Below are the code and all the weights of a small trained network. Each question names an input and a class and asks about switching units off, where a switched-off unit gives its printed mean instead of its output.

import numpy as np


def w(rows, s, z=0):
    codes = np.array(rows[::2]) - 128.0
    scale = np.full(codes.shape[1], s)
    scale[-1] = z or s
    return codes * scale


def f(y):
    return y / 2 * (1 + np.tanh(0.7978845608 * (y + 0.044715 * y**3)))


def log_softmax(a):
    a = a - a.max(-1, keepdims=True)
    return a - np.log(np.exp(a).sum(-1, keepdims=True))


def net(x, mask):
    res = np.array(x, float).reshape(1, 5) / 4 @ E
    y = f(res @ A[0][:, :-1].T + A[0][:, -1])
    res = res + np.where(mask, y, B[0][:, -1]) @ B[0][:, :-1]
    return log_softmax(res[-1] @ U[:, :-1].T + U[:, -1])


A, B = {}, {}
E = w([
[74,164,16,23,103],'x0',
[58,3,149,73,161],'x1',
[187,187,204,21,226],'x2',
[129,129,129,126,126],'x3',
[249,70,88,92,105],'x4',
],0.0065)
A[0] = w([
[225,112,141,55,168,109],'N0',
[131,135,70,81,93,164],'N1',
[156,77,63,174,66,104],'N2',
[155,166,127,110,185,55],'N3',
[187,103,79,80,83,156],'N4',
[241,185,62,165,100,65],'N5',
[218,126,149,57,153,120],'N6',
[122,1,135,82,157,114],'N7',
[118,135,53,81,109,91],'N8',
[85,122,55,65,106,117],'N9',
[239,56,68,99,79,115],'N10',
[147,87,87,167,49,125],'N11',
[116,135,82,70,85,72],'N12',
[165,141,140,91,173,4],'N13',
[142,90,143,74,165,131],'N14',
[117,93,80,180,90,78],'N15',
[105,140,200,192,154,198],'N16',
[95,10,125,96,161,89],'N17',
[216,65,188,179,100,116],'N18',
[102,147,64,89,120,100],'N19',
[149,78,201,174,119,87],'N20',
[192,111,108,105,105,159],'N21',
[119,71,88,175,50,90],'N22',
[141,78,66,181,73,110],'N23',
[160,95,178,182,123,122],'N24',
[163,89,171,181,126,81],'N25',
],0.008,0.0033)
B[0] = w([
[43,105,223,101,144,226],'N0',
[162,92,89,91,175,201],'N1',
[49,142,212,95,162,225],'N2',
[74,164,187,137,107,139],'N3',
[125,63,112,124,123,210],'N4',
[191,225,127,243,16,225],'N5',
[40,93,199,92,179,219],'N6',
[215,245,105,243,27,229],'N7',
[206,128,69,74,176,184],'N8',
[181,126,92,101,146,216],'N9',
[70,42,113,160,55,255],'N10',
[55,143,198,80,176,224],'N11',
[182,149,64,92,173,166],'N12',
[84,213,166,122,163,132],'N13',
[103,166,175,168,101,175],'N14',
[82,191,202,85,180,189],'N15',
[152,54,67,97,142,243],'N16',
[190,255,139,214,78,211],'N17',
[186,68,41,72,169,245],'N18',
[183,116,62,80,158,178],'N19',
[195,122,53,85,165,195],'N20',
[94,99,119,142,108,184],'N21',
[75,206,188,96,193,225],'N22',
[73,161,204,92,180,226],'N23',
[170,112,56,65,171,197],'N24',
[169,136,72,66,174,179],'N25',
],0.0079,0.004)
U = w([
[47,159,227,75,211,36],'0',
[227,96,11,56,206,22],'1',
[212,250,129,254,14,57],'2',
[86,68,116,141,105,254],'3',
],0.0096,0.0084)

Each question gives the input, the list of numbers given to net, and the class t.
The units are the neurons (one row each of A and B). Each row of codes is followed by its name. A weight is (code - 128) times the scale printed after its matrix; where a second scale follows, it is the last column's (A, B and U).
mask holds one flag per neuron, in row order. A switched-off neuron (its flag False) gives its mean, the last column of its row in B, instead of its output. The means were averaged over made-up inputs and are rounded, as every weight is.
A unit's drop is (log p(t) with every unit on - log p(t) with that unit switched off) / (log p(t) with every unit on - log p(t) with every unit switched off).
The circuit of an input: a set's keep is (log p(t) with only the set's units on - log p(t) with every unit switched off) / (log p(t) with every unit on - log p(t) with every unit switched off). Starting from the 12 units with the biggest drops (on a tie, the unit counted first), units are removed one at a time, each time the one whose removal leaves the highest keep (on an exact tie, the one counted first), for as long as the keep stays at least 0.8.
circuit, biggest first: the units of the circuit, biggest drop first
most important unit: the unit with the biggest drop
top k neurons: the k neurons with the biggest drops, biggest first
drop of u: that unit's drop, to one decimal
input [-7,8,-3,-4,-3], class 2: circuit, biggest first : [N7]
input [2,8,6,-2,-3], class 2: circuit, biggest first : [N7, N17]
input [-4,4,0,-4,2], class 1: top 2 neurons : [N5, N18]
input [3,2,5,7,-7], class 3: circuit, biggest first : [N22, N23]
input [-7,2,6,2,-2], class 1: top 2 neurons : [N16, N20]
input [-4,-6,1,-4,-8], class 3: top 4 neurons : [N16, N7, N5, N17]
input [-1,8,7,-1,-5], class 2: top 2 neurons : [N7, N17]
input [-7,-6,2,8,7], class 1: top 4 neurons : [N18, N24, N25, N20]
input [0,-4,7,-8,5], class 0: top 2 neurons : [N6, N0]
input [3,-4,-3,4,7], class 3: top 2 neurons : [N10, N7]
input [7,4,-6,-2,3], class 1: top 2 neurons : [N8, N9]
input [5,-2,-1,-5,6], class 3: top 2 neurons : [N10, N18]
input [0,-2,6,7,8], class 3: drop of N10 : 0.4
input [4,-6,4,6,1], class 2: most important unit : N5
input [0,8,6,2,8], class 2: drop of N17 : 0.5
input [-8,0,-1,1,8], class 1: drop of N18 : 1.3
input [5,8,5,-2,6], class 2: drop of N7 : 0.7
